Here is a tiny trained network, its code and every weight. The questions are about switching its units off for an input and a target symbol, where a switched-off unit gives its printed mean instead of its output.

import numpy as np


def w(rows, s, z=0):
    codes = np.array(rows[::2]) - 128.0
    scale = np.full(codes.shape[1], s)
    scale[-1] = z or s
    return codes * scale


def f(y):
    return np.maximum(y, 0)


def softmax(a):
    e = np.exp(a - a.max(-1, keepdims=True))
    return e / e.sum(-1, keepdims=True)


def log_softmax(a):
    a = a - a.max(-1, keepdims=True)
    return a - np.log(np.exp(a).sum(-1, keepdims=True))


def net(x, mask):
    ids = ['αβγδεζηθμξπστφψω'.index(c) for c in x.split()]
    T = len(ids)
    res = E[ids] + P[:T]
    r = res
    for j in range(3):
        rows = slice(4 * j, 4 * j + 4)
        q, k, v = (r @ M[0][rows].T for M in (Q, K, V))
        z = softmax(np.where(np.tri(T) > 0, q @ k.T / 4**0.5, -1e9)) @ v
        o = O[0][rows]
        res = res + np.where(mask[j], z, o[:, -1]) @ o[:, :-1]
    y = f(res @ A[0][:, :-1].T + A[0][:, -1])
    res = res + np.where(mask[3:19], y, B[0][:, -1]) @ B[0][:, :-1]
    return log_softmax(res[-1] @ U[:, :-1].T + U[:, -1])


Q, K, V, O, A, B = {}, {}, {}, {}, {}, {}
E = w([
[124,117,124],'α',
[94,112,205],'β',
[144,109,179],'γ',
[90,92,108],'δ',
[129,110,137],'ε',
[98,81,109],'ζ',
[90,186,71],'η',
[37,143,73],'θ',
[112,110,63],'μ',
[127,95,85],'ξ',
[97,158,110],'π',
[84,250,112],'σ',
[135,112,13],'τ',
[183,202,187],'φ',
[171,218,173],'ψ',
[185,63,65],'ω',
],0.02)
P = w([
[102,163,106],'0',
[115,111,138],'1',
[142,189,55],'2',
[35,179,120],'3',
[145,66,170],'4',
[154,173,54],'5',
[11,194,123],'6',
[166,79,165],'7',
[177,157,69],'8',
],0.012)
Q[0] = w([
[222,134,74],'h1',
[108,121,205],'h1',
[177,126,176],'h1',
[226,62,92],'h1',
[120,111,181],'h2',
[132,110,149],'h2',
[19,141,2],'h2',
[94,62,24],'h2',
[168,104,132],'h3',
[128,33,125],'h3',
[57,70,30],'h3',
[116,38,168],'h3',
],0.0097)
K[0] = w([
[155,228,106],'h1',
[104,12,110],'h1',
[218,157,27],'h1',
[37,138,141],'h1',
[135,177,202],'h2',
[59,89,120],'h2',
[72,38,125],'h2',
[176,59,84],'h2',
[178,110,155],'h3',
[196,12,159],'h3',
[105,77,79],'h3',
[84,25,151],'h3',
],0.011)
V[0] = w([
[150,13,7],'h1',
[28,166,84],'h1',
[77,110,188],'h1',
[129,139,96],'h1',
[211,7,201],'h2',
[102,105,47],'h2',
[254,183,16],'h2',
[25,150,173],'h2',
[46,185,63],'h3',
[248,232,60],'h3',
[142,128,105],'h3',
[64,38,12],'h3',
],0.0086)
O[0] = w([
[188,35,48,120],'h1',
[98,147,57,225],'h1',
[122,100,66,127],'h1',
[122,137,120,145],'h1',
[179,37,148,31],'h2',
[134,125,139,191],'h2',
[177,193,125,136],'h2',
[2,127,122,155],'h2',
[181,107,122,254],'h3',
[132,179,110,142],'h3',
[145,109,130,136],'h3',
[176,180,104,218],'h3',
],0.0089,0.0087)
A[0] = w([
[148,122,116,4],'n1',
[141,72,91,159],'n2',
[61,205,69,193],'n3',
[165,165,164,76],'n4',
[82,136,103,208],'n5',
[113,170,204,52],'n6',
[109,156,105,53],'n7',
[158,99,85,81],'n8',
[186,70,122,33],'n9',
[144,47,255,103],'n10',
[119,118,83,66],'n11',
[31,78,198,179],'n12',
[193,120,97,169],'n13',
[122,138,102,156],'n14',
[165,213,134,206],'n15',
[186,127,117,32],'n16',
],0.01,0.004)
B[0] = w([
[111,160,166,130],'n1',
[97,121,157,149],'n2',
[140,126,139,251],'n3',
[131,37,152,142],'n4',
[139,76,156,179],'n5',
[127,73,99,145],'n6',
[135,145,109,157],'n7',
[145,93,183,147],'n8',
[76,158,173,136],'n9',
[118,254,123,134],'n10',
[182,124,137,150],'n11',
[200,204,107,153],'n12',
[126,97,84,158],'n13',
[146,142,138,159],'n14',
[95,54,169,197],'n15',
[109,144,170,140],'n16',
],0.0078,0.022)
U = w([
[126,102,142,139],'α',
[168,200,162,23],'β',
[178,174,177,103],'γ',
[72,28,123,100],'δ',
[131,110,155,155],'ε',
[80,6,135,125],'ζ',
[135,166,104,122],'η',
[81,113,49,147],'θ',
[153,113,95,126],'μ',
[152,86,123,101],'ξ',
[131,140,119,173],'π',
[78,140,130,65],'σ',
[216,162,111,132],'τ',
[152,127,219,253],'φ',
[128,108,214,189],'ψ',
[226,81,204,136],'ω',
],0.012,0.0044)

Each question gives the input, a string of symbols that net reads in full, and the target symbol t.
The units are the heads (4 rows each of Q, K, V and O) and the neurons (one row each of A and B). Each row of codes is followed by its name. A weight is (code - 128) times the scale printed after its matrix; where a second scale follows, it is the last column's (O, A, B and U).
mask holds one flag per unit, heads first, then neurons. A switched-off unit (its flag False) gives its mean, the last column of its rows in O or B, instead of its output. The means were averaged over made-up inputs and are rounded, as every weight is.
A unit's drop is (log p(t) with every unit on - log p(t) with that unit switched off) / (log p(t) with every unit on - log p(t) with every unit switched off).
The circuit of an input: a set's keep is (log p(t) with only the set's units on - log p(t) with every unit switched off) / (log p(t) with every unit on - log p(t) with every unit switched off). Starting from the 12 units with the biggest drops (on a tie, the unit counted first), units are removed one at a time, each time the one whose removal leaves the highest keep (on an exact tie, the one counted first), for as long as the keep stays at least 0.8.
units of the circuit, in order: the units of the circuit, biggest drop first
k most important neurons: the k neurons with the biggest drops, biggest first
heads that matter: for each layer, one digit per head in row order, 1 if its drop is at least 0.15 and else 0, layers parted by /
drop when u is switched off: that unit's drop, to one decimal
input η ω δ, target ω: heads that matter : 010
input α φ δ ζ ζ μ θ, target ζ: heads that matter : 111
input ω ζ σ θ ζ γ ε, target ζ: heads that matter : 111
input μ τ μ ζ δ ξ ω φ φ, target ω: heads that matter : 110
input θ θ σ, target σ: units of the circuit, in order : (h2; h1)
input ψ μ θ ω σ π π ω τ, target ω: heads that matter : 010
input ζ ω θ η, target ω: units of the circuit, in order : (h2; h1)
input δ π σ π ω δ ζ, target ω: heads that matter : 110
input π α β η φ θ π σ ψ, target ψ: 2 most important neurons : (n15; n4)
input ζ σ σ ε ε ψ γ θ φ, target φ: heads that matter : 100
input π ω ζ, target ω: most important neuron : (n8)
input δ ζ ζ, target ζ: 3 most important neurons : (n12; n8; n2)
input π ξ ω, target ω: 3 most important neurons : (n15; n8; n4)
input τ τ δ, target τ: most important neuron : (n5)
input θ τ η, target τ: drop when n4 is switched off : -0.1
input τ σ η ζ β δ δ π φ, target φ: drop when n15 is switched off : 0.7
input α γ ε ζ β, target β: drop when n12 is switched off : 0.4
input π τ δ, target τ: drop when n12 is switched off : -0.2
